Here is a tiny trained network, its code and every weight. The questions are about switching its units off for an input and a class, where a switched-off unit gives its printed mean instead of its output.

import numpy as np


def w(rows, s, z=0):
    codes = np.array(rows[::2]) - 128.0
    scale = np.full(codes.shape[1], s)
    scale[-1] = z or s
    return codes * scale


def norm(h):
    return h / np.sqrt((h * h).mean(-1, keepdims=True) + 1e-5)


def f(y):
    return np.maximum(y, 0)


def log_softmax(a):
    a = a - a.max(-1, keepdims=True)
    return a - np.log(np.exp(a).sum(-1, keepdims=True))


def net(x, mask):
    res = np.array(x, float).reshape(1, 3) / 4 @ E
    u = 0
    for l in range(3):
        y = f(norm(res) @ A[l][:, :-1].T + A[l][:, -1])
        res = res + np.where(mask[u : u + 10], y, B[l][:, -1]) @ B[l][:, :-1]
        u += 10
    return log_softmax(norm(res)[-1] @ U[:, :-1].T + U[:, -1])


A, B = {}, {}
E = w([
[16,207,83,13,39],'x0',
[132,168,249,106,161],'x1',
[254,234,132,146,99],'x2',
],0.0053)
A[0] = w([
[97,133,113,115,78,73],'L0N0',
[80,116,132,99,108,97],'L0N1',
[87,139,104,143,99,122],'L0N2',
[90,124,253,125,135,88],'L0N3',
[152,141,120,133,141,128],'L0N4',
[107,168,185,112,163,118],'L0N5',
[81,120,125,150,165,2],'L0N6',
[97,141,73,155,103,122],'L0N7',
[176,84,54,140,152,122],'L0N8',
[128,149,154,122,126,120],'L0N9',
],0.014,0.0048)
B[0] = w([
[157,139,167,33,141,186],'L0N0',
[160,176,121,115,174,195],'L0N1',
[146,130,253,150,124,189],'L0N2',
[117,39,111,135,92,254],'L0N3',
[100,150,55,134,139,169],'L0N4',
[176,132,110,51,86,208],'L0N5',
[69,159,165,158,117,149],'L0N6',
[123,29,104,53,100,205],'L0N7',
[160,81,179,79,108,239],'L0N8',
[114,8,67,187,51,162],'L0N9',
],0.007,0.0059)
A[1] = w([
[254,111,131,105,114,47],'L1N0',
[119,132,217,189,84,7],'L1N1',
[52,89,146,126,126,23],'L1N2',
[100,125,99,135,83,107],'L1N3',
[66,102,128,146,152,13],'L1N4',
[151,93,92,73,118,148],'L1N5',
[106,36,244,67,161,173],'L1N6',
[111,70,139,113,89,71],'L1N7',
[65,53,102,171,129,107],'L1N8',
[95,139,192,85,161,10],'L1N9',
],0.0087,0.0015)
B[1] = w([
[47,139,97,120,129,204],'L1N0',
[167,111,140,106,76,136],'L1N1',
[89,128,194,36,103,156],'L1N2',
[213,109,41,123,115,138],'L1N3',
[109,127,111,110,227,140],'L1N4',
[137,128,140,254,99,189],'L1N5',
[171,213,175,199,105,247],'L1N6',
[94,141,75,145,123,184],'L1N7',
[64,132,47,100,151,166],'L1N8',
[50,175,57,204,174,147],'L1N9',
],0.007,0.011)
A[2] = w([
[73,199,125,75,107,7],'L2N0',
[227,159,48,116,88,144],'L2N1',
[9,101,124,184,198,78],'L2N2',
[50,204,136,16,114,54],'L2N3',
[109,89,147,167,176,25],'L2N4',
[10,29,74,110,168,162],'L2N5',
[95,134,176,128,131,179],'L2N6',
[137,50,140,217,255,111],'L2N7',
[132,178,222,112,95,167],'L2N8',
[143,12,191,91,64,207],'L2N9',
],0.0086,0.002)
B[2] = w([
[179,125,159,98,96,194],'L2N0',
[44,180,163,139,214,241],'L2N1',
[140,216,140,170,173,207],'L2N2',
[200,126,136,105,149,222],'L2N3',
[128,180,175,93,146,163],'L2N4',
[88,152,126,172,150,209],'L2N5',
[136,115,105,135,160,178],'L2N6',
[199,123,147,1,52,226],'L2N7',
[102,50,96,167,123,212],'L2N8',
[77,31,72,105,182,253],'L2N9',
],0.0096,0.0054)
U = w([
[185,110,176,35,90,191],'0',
[64,6,87,120,125,195],'1',
[85,254,187,124,186,89],'2',
[94,114,110,221,88,1],'3',
],0.012,0.0033)

Each question gives the input, the list of numbers given to net, and the class t.
The units are the neurons (one row each of A and B). Each row of codes is followed by its name. A weight is (code - 128) times the scale printed after its matrix; where a second scale follows, it is the last column's (A, B and U).
mask holds one flag per neuron, layer by layer. A switched-off neuron (its flag False) gives its mean, the last column of its row in B, instead of its output. The means were averaged over made-up inputs and are rounded, as every weight is.
A unit's drop is (log p(t) with every unit on - log p(t) with that unit switched off) / (log p(t) with every unit on - log p(t) with every unit switched off).
The circuit of an input: a set's keep is (log p(t) with only the set's units on - log p(t) with every unit switched off) / (log p(t) with every unit on - log p(t) with every unit switched off). Starting from the 12 units with the biggest drops (on a tie, the unit counted first), units are removed one at a time, each time the one whose removal leaves the highest keep (on an exact tie, the one counted first), for as long as the keep stays at least 0.8.
units of the circuit, in order: the units of the circuit, biggest drop first
most important unit: the unit with the biggest drop
k most important neurons: the k neurons with the biggest drops, biggest first
k most important neurons of layer l: the k neurons of layer l with the biggest drops, biggest first
drop when u is switched off: that unit's drop, to one decimal
input [2,0,3], class 3: most important unit => L0N9
input [-4,-4,0], class 0: 2 most important neurons => (L0N8 L0N5)
input [-3,0,-3], class 3: 3 most important neurons of layer 1 => (L1N6 L1N1 L1N2)
input [-1,1,3], class 3: 3 most important neurons of layer 1 => (L1N0 L1N2 L1N4)
input [3,-4,-5], class 2: 3 most important neurons => (L1N9 L0N5 L0N8)
input [-6,0,-5], class 0: 2 most important neurons => (L2N7 L1N0)
input [-7,8,3], class 1: units of the circuit, in order => (L0N3 L2N9 L2N8)
input [-4,3,-5], class 2: 2 most important neurons => (L1N8 L0N8)
input [-2,-4,-5], class 2: 2 most important neurons => (L1N8 L0N5)
input [-5,-4,5], class 0: units of the circuit, in order => (L2N7 L1N6 L0N5)
input [3,4,4], class 1: 2 most important neurons of layer 0 => (L0N9 L0N1)
input [-2,-7,8], class 2: 3 most important neurons of layer 0 => (L0N3 L0N9 L0N4)
input [-2,3,-4], class 2: 4 most important neurons => (L1N8 L0N8 L0N2 L2N2)
input [2,4,-6], class 2: units of the circuit, in order => (L2N2)
input [6,6,-4], class 0: 4 most important neurons of layer 0 => (L0N1 L0N7 L0N8 L0N0)
input [-2,-1,0], class 3: 3 most important neurons => (L0N8 L1N6 L2N9)
input [-4,5,2], class 1: 3 most important neurons => (L1N9 L0N3 L0N5)
input [-2,2,-3], class 3: 3 most important neurons => (L1N8 L0N1 L0N8)
input [-1,-8,7], class 1: 4 most important neurons => (L1N6 L0N8 L0N7 L2N2)
input [-6,1,-6], class 0: units of the circuit, in order => (L2N7)
input [2,-4,-5], class 2: 2 most important neurons of layer 2 => (L2N9 L2N2)
input [1,-6,5], class 1: 2 most important neurons => (L1N6 L0N7)
input [3,7,-3], class 1: 2 most important neurons of layer 0 => (L0N3 L0N5)
input [-7,-7,2], class 0: 2 most important neurons => (L2N7 L0N3)
input [3,0,-4], class 2: 3 most important neurons => (L1N9 L0N8 L0N5)
input [-8,3,0], class 0: drop when L0N1 is switched off => 0.0
input [1,7,-2], class 1: units of the circuit, in order => (L0N3)
input [-2,-3,7], class 2: drop when L2N9 is switched off => 0.1
